Table B holds the same points as the rows below and some others, measured another way and shuffled. Each row below is followed by which row of B it is.
B, 72 x 31:
[[-310  137  124 -118  260  130  -59  241 -147    2  108  214 -162  355
   -25 -275  112  -65 -197  172   51  -96 -138  122 -101   88 -193  -27
   -39  342   15]
 [ 136   59 -114 -178   79  -60  -78 -164   28   26  -20  -81    6 -238
   -60  -19   62   43   63  -91 -160   12  157 -244  122  136   17  151
  -165  117  173]
 [ -32  246  120 -106 -128 -237 -104  181  -51  224  -91 -212 -244  136
    54   33    5  -24 -148  131 -259  164 -196   -6 -200   63 -156   55
  -205  218 -372]
 [ 251  -44  130   71 -114   70  -39   37   60   20 -217 -144   52   70
   137  181  101   25   64  -70   -3  158  127   87    8  231   88   66
  -154 -197  -49]
 [  45 -116  -13  124   90  263 -119    3  -13 -257 -139   12   57  -58
   179   19  194   77    2   20   60   11  145  320 -123  314  -17   83
     7 -140  267]
 [ -52 -128   76   95  214  297   39   53   65 -166   15  242   37  152
    37  -48  136  -74  -51  222  214 -105   36  273   90  259  -38 -111
   -13   51  268]
 [ 256    6   37  -90 -107  124  -33 -105  109    4 -286 -140  102  -33
   108  137  135   56  146 -189   33   88  186  101  -40  189  189  157
   -96 -194  114]
 [   8   76  118  -50   -2   66  -46  -47  109  103  -77  -52   44   66
   -18   79    7  -64    5  -68   22  -71   74  -28  -23   61   35   75
  -127  -77   24]
 [  32  -91    8   86   24  216   48 -119  184 -206  -61  111  106 -140
    60  110  105  -11  -27  119  139  -79   95  235    9  196    9   23
     8  -45  217]
 [  10  183   78 -102  -25  -69  -87  -59  227  241 -237  -72 -142  236
   -20  130  -82   62  -87   58   32   51 -177  280 -106  -54   88   21
   -15   -5   21]
 [ 131  -87 -156  -94  192  181 -168 -116   37  -89 -173  -50  -38 -166
    84  -58  189   22  158   64    2  -36  122  203  -50  371   64   45
   -76  -16  484]
 [ 143  -51 -186 -125   64  218  -33 -238  100 -254 -190   27   95 -276
    91   -1  203  127  102  -67   49  -19  198  234  -31  241  118  176
    48  -23  425]
 [  68   26  110   22   19  156  -62 -152  241   44 -198   25  117  123
     0  166  -22  114   -5 -201  205  -32  100  187   -8  -29  173  125
    36 -249  197]
 [  51  -62  147   82  -90  121  172 -113  390  -37  -34  177   96 -103
   -17  231    1  -73  -73  197  271  -78  -45  177   52   73   33  -42
   -37   33   61]
 [-313  123  151  -52  279   49 -101  196  -97  153  183  116 -159  317
  -104 -201   -9 -203 -163  229  -40 -187 -122  -66  -11   88 -227 -111
  -164  253   -8]
 [ -17 -131   49  206   65  333  -54  -36   17 -314  -67   62  173  -40
   146   70  149   17  -31  -29  101  -92  226  259  -64  248  -21   84
    24 -244  218]
 [ -40  202  192 -152  185 -216 -133  206  -32  398   52   19 -239  404
  -143 -108  -87   32 -140   18  -58  122 -186 -242  123  -44  -90  -17
  -222  301 -160]
 [ 156   67   42  -37  -61   65  -67 -136  202   10 -274  -36   46   50
    63  166   27  219  -18 -193  115  115   58  234  -63   -2  171  184
    45 -152  127]
 [-264  336  134 -275   94 -111 -119  195  -89  309  -21  -53 -272  388
   -66 -183   -9 -106 -156  111 -136  -45 -237   12 -206  -42 -135   14
  -139  316 -189]
 [-190   32   78   11   49  163  -43  109   36  -34  -27   12 -106   55
    85  -31  113 -229  -70  360    5 -157 -117  300 -230  269 -158 -101
  -101  112   47]
 [ 385 -197   15  293  -66  154   51  -54  105 -315 -274   51  134   98
   202  264  132  319  -58  -42   85  340  183  419  227  233  146   56
    85 -271  101]
 [-165 -100  150  195  118  314   56   52   23 -254  114  205  154   66
    40    4  108 -118 -124  110  151 -184  141  129   27  186 -124  -23
   -23  -50   94]
 [ -50  276  157 -366   56 -121  138   46  145  288    5  212 -132  329
  -188 -104  -23   35 -142    0  124   52 -192 -120  133 -190   43   47
   -75  462 -136]
 [ 216    5  -84  -24 -148   11  -98 -144  165 -107 -269 -160   -3 -327
   166  180  123  169   40  -44  -37  142   63  218 -200  200   62  205
   -35  -69  124]
 [  37  -98   36   41  121  268   -1   44  -69 -218  -37   89   88   44
   104  -55  208  -36   17   36   49  -30  185  132   47  311  -18   26
   -69  -28  179]
 [ 126  -38  -45  125  117  130 -133 -294  165  -60 -149  -55  177   11
   -32  185  -72  154   10 -226    4  -50  257   93  181   20  156  114
    37 -392  335]
 [  -1   -9  -29  153   21  140  -67 -137  129 -236 -132   51   80  -38
    89  140   33  205 -148  -44   50   25   91  339  -54   49   10  132
   130 -163  164]
 [ -57   21   -9 -125  171  244 -115  109 -172 -112 -110    6  -53  141
   126 -195  250  -50   45   39  -24  -45   86  217 -149  313  -34   49
   -67   65  213]
 [-238  192  199 -159   54  -70   75  218   53  229  128  124 -223  250
   -90 -107    6 -253 -186  386    2  -96 -292   -9  -62   51 -208 -143
  -196  456 -232]
 [ 252   47  185   27  -16 -101   33   76  101  172 -136   28  -33  344
   -20  144  -29  168  -86  -77   43  278  -14  -13  265    4  101   17
  -110    8 -151]
 [ 322 -147  -22  112   28  219 -151 -125   83 -115 -334 -130  114    5
   172  167  137  164  155 -176   64  131  251  284   23  303  207  110
   -28 -393  339]
 [-237  216  161 -184  -68  -86   77  170    9   97  168   56 -134  -45
   -45  -84   63 -212 -179  232  -80  -94 -172 -178 -174   44 -254   39
  -210  466 -320]
 [  89  -85  -17   53   32  215 -101  -10  -14 -245 -137  -15   71 -156
   175   16  215   99   34  -64   39   46  177  194 -134  294   -6  156
   -31  -85  208]
 [  82   14   42  -46  -76  102   12  -64  127  -70 -112  -14   57 -150
    71   90  115   -1   14  -14   48   -1   83   73  -89  156   22  124
   -81    6   56]
 [-197  158  142 -155  224  -98 -136  254 -140  285  161   -9 -246  239
   -97 -217   15 -210  -94  220 -146  -72 -164 -241  -23  142 -231  -87
  -294  365 -107]
 [  24  128  133  -95 -175   -4   41  -99  264  163 -135  -98   18  -50
    -9  194  -20 -132   -5   49   32  -76  -34   46 -120   26   48   53
  -135  -30  -87]
 [ 132  -68  -41  -48  -41  283   25 -122   64 -249 -193   -2  153 -166
   148   53  233    9  103  -60   74  -33  226  229  -78  282  100  143
   -12 -121  240]
 [ -45  -59   82   86  149  202  -70   96 -114 -189   54   95   75   35
    72  -78  152   23  -64  -49   31  -25  171  -11   12  216 -104   92
   -80    7  100]
 [-270  138  150 -113  124   11   -3  245  -94  122  163   67 -192  189
   -38 -180   80 -298 -135  365  -90 -146 -171  -51  -91  188 -263 -128
  -229  384 -153]
 [-442  379    3 -355 -134   63  206   39   -2 -149   36  149 -123   44
    12 -171  148 -178 -281  291  -99 -202 -212  299 -360  -80 -213   96
    86  522 -272]
 [-150  227   94 -157 -123  -69   44  104   97  113  -92  -33 -203  111
    44   16   50 -135 -158  313  -76   -8 -259  244 -247   63 -128  -29
   -88  292 -231]
 [ 214  -57  -54   -4   24  277 -192 -105  -36 -142 -366 -193  104   25
   213   64  207  112  186 -240  -10   57  283  309 -135  314  191  173
   -19 -391  332]
 [   8   40  184  -14   64  148  -51   -2  119  119  -91   33   69  225
   -22   60    7  -26    1 -125  159  -64   79   25   14   38   84   54
   -86 -130   87]
 [-145  177   94   15  -11  -54   -9  -94  132   21   41   52   33   73
   -93  102 -118   87 -235  -77  -33  -49   -7  -35   22 -182  -66  132
    14   30 -119]
 [  62 -150    3   76  136  336  -34    5   -7 -250 -117   91   83   18
   149  -24  230   -8   55   72  126  -36  167  303  -12  356   25    9
   -17  -94  313]
 [  48   40   48  -39   89  189 -121  -90   82    3 -225  -12   59  195
    43   41   58  116   21 -188  112  -13  120  234  -47   62  146  125
    28 -214  246]
 [   3 -108   69  171   37  335  -89  -72  132 -178 -194    4  124   44
   150  131  109  -15   17   12  170 -112  136  420 -144  233   63   30
    40 -331  283]
 [ 375  -65   77   38  -57   11   41   20   50  -50 -201   -8   48  109
    99  143  119  220   17 -117   22  324  137   54  226  176  135   94
   -89  -45  -25]
 [ -48   58  131   41  106   66   92  135   32  -98  -15  272  -69  377
     8  -29   55  163 -258  123  130  141 -115  274  132   -4  -48  -27
    73  218  -67]
 [  -7  141   65  -95   64   23 -150    5   52  166 -205  -94 -103  271
    20   19    2   44  -35  -31  -20   26  -53  203 -105   47   59   47
   -49  -62   76]
 [ -74  191   32 -195  101   37 -231   84  -32  210 -257 -151 -226  312
    71  -88   69   -7    7   53  -66    7 -139  310 -276  138   22   28
   -71   26  111]
 [-132    5   73  112  150  116 -128  123  -75 -101   17   49  -55  134
    69  -51   78   10 -140  106  -23  -20    1  163  -84  180 -153   12
   -47   29   56]
 [-463  317   21  -55  195 -187  -39  -40  -25  122  302   79 -133  198
  -258 -102 -225 -121 -382  207 -294 -242 -144 -178  102 -244 -298  -31
   -38  300 -186]
 [-121  339   46 -595  157  -99   21   80  -50  393   28   42 -230  253
  -194 -313   76 -202   39   68  -82 -103 -149 -274   13    5   -7   17
  -240  553  -24]
 [-123   91   60 -106  154  153 -155  176 -182  -10  -68  -27 -114  211
    94 -186  178  -59  -19   41  -57  -31   10  140 -189  238  -99   46
  -105  100   80]
 [  -9   61   19  165  -80  -89 -128 -123  127  -45  -26 -151   34 -203
    27  219  -86   83 -146  -26 -160   12   64  -12  -67   18 -105  142
   -68 -138  -71]
 [-133  333 -174 -334   72 -126   19 -343  114  103  -23  -27  -20   16
  -220  -29 -117   19 -114  -63 -245 -157   30  -76  134 -224   47  134
    36  160   93]
 [-159  285  144 -252  -16  -99  -48   21   79  338  -19 -103 -119  189
  -116  -19  -66 -191  -57   36  -96 -131 -112 -137 -113  -62  -39   32
  -194  156 -156]
 [ 250 -213 -200  171  290   48 -222 -279   95  -46  -26 -121   59 -242
   -51  109  -32   38  134   57 -164  -42  262  -78  343  339   42  -46
  -155 -248  538]
 [-249  336 -104 -231   29 -100   -5 -196  -14   31   36  -71  -40   63
  -140  -48  -81  -61 -182   12 -328 -173   17  -44   10 -161  -84  110
     5  148  -79]
 [-199  162  144  -21  -40   13  -64   38  136  137  -56  -55  -99  127
     4   74  -35 -152 -137  186  -13 -130 -152  190 -227   21 -105  -20
   -84   32  -98]
 [ 161    5  104  -34  134   85  -52 -150  229  123 -131  111   97  173
   -94  103  -48  191   10 -259  239   42  111  -12  206  -59  205  114
    -9 -129  256]
 [ 217  -45   30   21   -8  133  -39 -148  170 -101 -202   29  135  -49
    68  149   78  232   25 -240  157  111  181  130   47   75  165  194
    23 -175  211]
 [ -81  271  116 -153   43 -236 -128   -6   58  309   32  -77 -116  142
  -156   14 -152   74 -156 -143 -133   28  -80 -291   18 -186  -64  141
  -149  150 -173]
 [ 292 -250 -157   49  199  184 -136 -145   70 -171 -103  -22   51 -333
    88   22  193   49  199   72   22   26  226   55  134  476   57   23
  -146  -66  525]
 [-200  224 -252 -189  218 -201 -176 -124 -181   52  149 -188 -194 -120
  -136 -173  -48 -131 -105  226 -561 -146    7 -215   77  115 -243    1
  -172  269   64]
 [ -44  170    7 -120    1   31 -134  -93   44   44 -158 -109  -20   42
    20   25   24   67  -42 -138  -70  -31   46   99 -160    2   30  174
   -19  -59   62]
 [  17   88  257   39   92  -15   42   95  104  126   25  205   18  401
  -107   53  -77  157 -201 -131  167  120  -25  -83  233 -149   23   47
   -38   76 -130]
 [-117  182   50 -212   39 -154  -37   89  -15  204  120  -65 -180  -72
   -80  -99   30 -202  -67  219 -202  -72 -120 -265  -55  127 -202   -1
  -280  389 -151]
 [ -24  241  177 -299   39  -17   -7  125   18  374 -165  -52 -172  504
   -62  -78   22 -168   15   73  -13   -8 -138   62  -15   39   76  -68
  -177  145 -100]
 [ -78  306  -91 -183   66  -99 -197 -231  -57  155 -143 -257   -6  198
  -101   15 -125   80  -61 -286 -352  -72  150  -70   26 -162   69  199
   -14 -194   32]
 [-178  121  229  -40   59   36   25  165   13  109  103  117  -49  236
   -56  -53   11 -122 -162   93   58  -72  -76  -82  -14   16 -135   -3
  -134  203 -174]]
Rows of B count from 0, top down.

[-225 -216  -62 -256   26  170 -207 -508  199  -14   94  -28 -385  118
  406  -45   24  224  177 -114  -64  -28 -334 -176    9 -102   49 -105
 -133] -> 8
[-457 -206  239 -369 -324  -82 -464 -726  813   -6  -81  148   13 -170
  513  136 -152  -78  -27 -402  145   94 -473 -628  208   37  184  -62
 -314] -> 48
[ 103 -255   78  -96  236  -31  -12  -37 -310 -181 -174  202 -417  301
  164   48   22   85  -34  227 -280 -216  -60  309  -29  -42 -222   80
  238] -> 14
[  80 -321  379 -247   41 -164 -108  -97 -133 -230 -238  205 -143  202
  167  146  -80  -47 -193  135 -112   51 -199  -24   -7  139   37  194
  147] -> 25
[-364 -298  329 -630  -70   66 -493 -436  314   44   29 -313   17   40
  725  407  -94  131  190 -222  -83  379 -479 -530  -87  236  307   56
 -461] -> 56
[-249 -250 -118 -342    9   29  -74 -547  204 -115 -185   46 -597  148
  368   32 -101  -39   43  -80   36  -38 -517 -272  -90 -236    6  -21
  -59] -> 49
[ 275  -61  -49  296  -56 -241   92   68  -44   93  369  235 -421   92
 -603 -387 -285  -92  144  213  176   34  -34  -23  234 -177  205  189
  100] -> 46
[ 183  -55   -9  132 -119 -103  117  791 -647   16  216 -382 -226  239
 -162  216 -227 -176  -86  213 -144  -17  648   29 -138  125  255  406
   56] -> 65
[ 124   12 -136  173 -202  253   74  -11   75   34  646 -124 -243   29
   57 -179   28  382  168 -127 -129 -259  275 -207  199   13  383   53
   25] -> 64
[-317 -123 -208 -255   51  295 -153 -592  143   52   48 -150 -457    4
  664   86  142  129  186  -79 -185 -199 -299 -124 -161 -117 -162 -334
 -115] -> 33
[ -33  -87  196  -52 -210  -21 -116 -159   69 -172 -117  146  -22  -28
  343  123   78  -51 -291  -85 -126 -303  146  -68    6  145  -89  -23
  185] -> 16
[ 430  130  114  384 -246 -171  175  423 -274  -37  318  102  -54  -46
 -298  -55  -60 -106 -187  157  -94 -335  549   79   82  161   76  196
  342] -> 34
[-204 -120   27 -393  -30  203 -308 -477  204   -1  135 -224 -210   55
  669  168  116  306  198 -232 -151  -47 -277 -251 -132   68   54  -91
 -211] -> 11
[   9  -70 -144   67 -288 -202   -3  -56  116  -15  184   34 -442  119
 -344 -294 -293 -128  -22 -112  365   54  -26 -333   74 -227  322  264
  -31] -> 9
[ 374  -23  175  439  -14 -241  -54  377 -292   53  307  304  -39  107
 -514 -275  -88    0  -17  273  -70 -164  463  368  258   91  -58  163
  251] -> 42
[ 223 -111 -243  338   77  -75   65  429 -494 -103  181  127 -535  458
 -450 -379  -77  180   17  152  -53 -305  522  458  116 -232  -66  299
  258] -> 13
[ 304   88  151  316 -236 -287  -58  325 -254   15  189  117    6   -1
 -382 -164  -87 -173 -176  106  106 -141  467  120   19  129  -17  179
  209] -> 4
[ 243  231 -161  345 -361 -159   99  453 -465   -1  175 -198 -196    7
 -273 -118  -19 -264 -266   32  157 -305  714   78 -278   34  -67  148
  245] -> 23
[ -29  -53   -1  -94  -98  -43  -84  -63 -135 -154 -181    8 -267  101
  320  140   60  -69 -189  -39 -122 -325  142   55 -175    9 -213   41
  161] -> 6
[  85   18 -151  183  -23  -40  -12   43   41  178  426   -1 -377   20
 -109  -78 -157   38  295   92 -120 -157   69  -24  175 -106   80   51
  -45] -> 27
[ 221  104   23  315 -179  -36  188   65   28  256  537   -5 -164 -286
 -150    1 -166 -234  121  259 -118 -122  108 -216  153   90  197 -109
   76] -> 63
[ 315 -128  218  270 -275  -32   64  520 -297 -127  436  -14   41  210
 -365 -190 -116  199 -198   16   -3  -39  638  -71  241  207  528  420
  189] -> 58
[  56  184 -273  352  -92  132   38  100 -146  328  552 -209 -285 -164
    0  -77    5  -63  254  162 -164 -276  361   66   -9  -23  -80 -235
   -7] -> 31
[ -59  -67 -193  261   66  119  -98  -11  -36  235  435    3 -337   52
  -42 -184  -51  110  305  140 -182 -174  197  155  225 -114  -34 -145
  -59] -> 62
[ -98   17 -369  -14 -160 -104  257  153 -453 -212 -474 -132 -698  148
  225  220  -57 -536 -408   99  -22 -481  275   59 -469 -247 -362   57
  320] -> 2
[-224  -69   -2 -269  -72  385 -132 -437  199   76  286 -304 -161 -126
  820  297  161  232  184 -127 -350 -181 -145 -315  -84  154   96 -282
 -159] -> 1
[ -92 -196  365 -287  -13    5 -250 -732  475   32   61  245  -27 -198
  456  109    2   27  100    3 -111   67 -635 -330  140  154   37 -236
  -79] -> 21
[ -51 -176  171 -285 -213 -249 -199 -137  123 -339 -362  170 -211  215
  231  127  -91  -44 -311 -251   75 -173  -52 -174  -56  -10   -7  338
  110] -> 69
[-221 -132  -74 -250  -68  165 -116 -537  252  -19   50  -52 -373  -18
  519   82   38   83   92 -128  -94 -144 -327 -279  -58  -71   19 -166
  -78] -> 38
[ 208   42   -8  330 -232 -218  -95  457 -316  -55  182   54 -107  189
 -380 -225  -78  -20 -175  -14   97 -228  673  210   57   20   -1  295
  182] -> 28
[-267 -104 -203 -235 -170  -95 -227  -84 -262 -205 -424 -167 -444  292
  277   18   16 -163 -279 -198  198 -164  163   33 -425 -174 -262  126
   28] -> 40
[ 343  -41  171  444  -60 -318  115  437 -117   13  186  426 -125   23
 -438  -37 -247 -221  -86  311 -218 -317  399  227  399   42  -25  232
  313] -> 67
[ 399   68  186  396 -164 -260   17  455 -338   32  279  146   12   20
 -443 -146  -94 -131 -141  220  -11 -169  535  205   97  163    8  200
  260] -> 7
[ 241  -43  275   65 -119 -401  -91  662 -451   59   66 -153   -3  121
 -259  262 -313 -354  -93  247  -29  156  393   14  -75  227  136  437
    9] -> 59
[-318 -116  -38  -56 -246    8 -196  -33   80 -167 -274   41 -160   77
  454  218    3 -140 -312 -210 -138 -423  362  -28    9  -17 -188   25
   72] -> 47
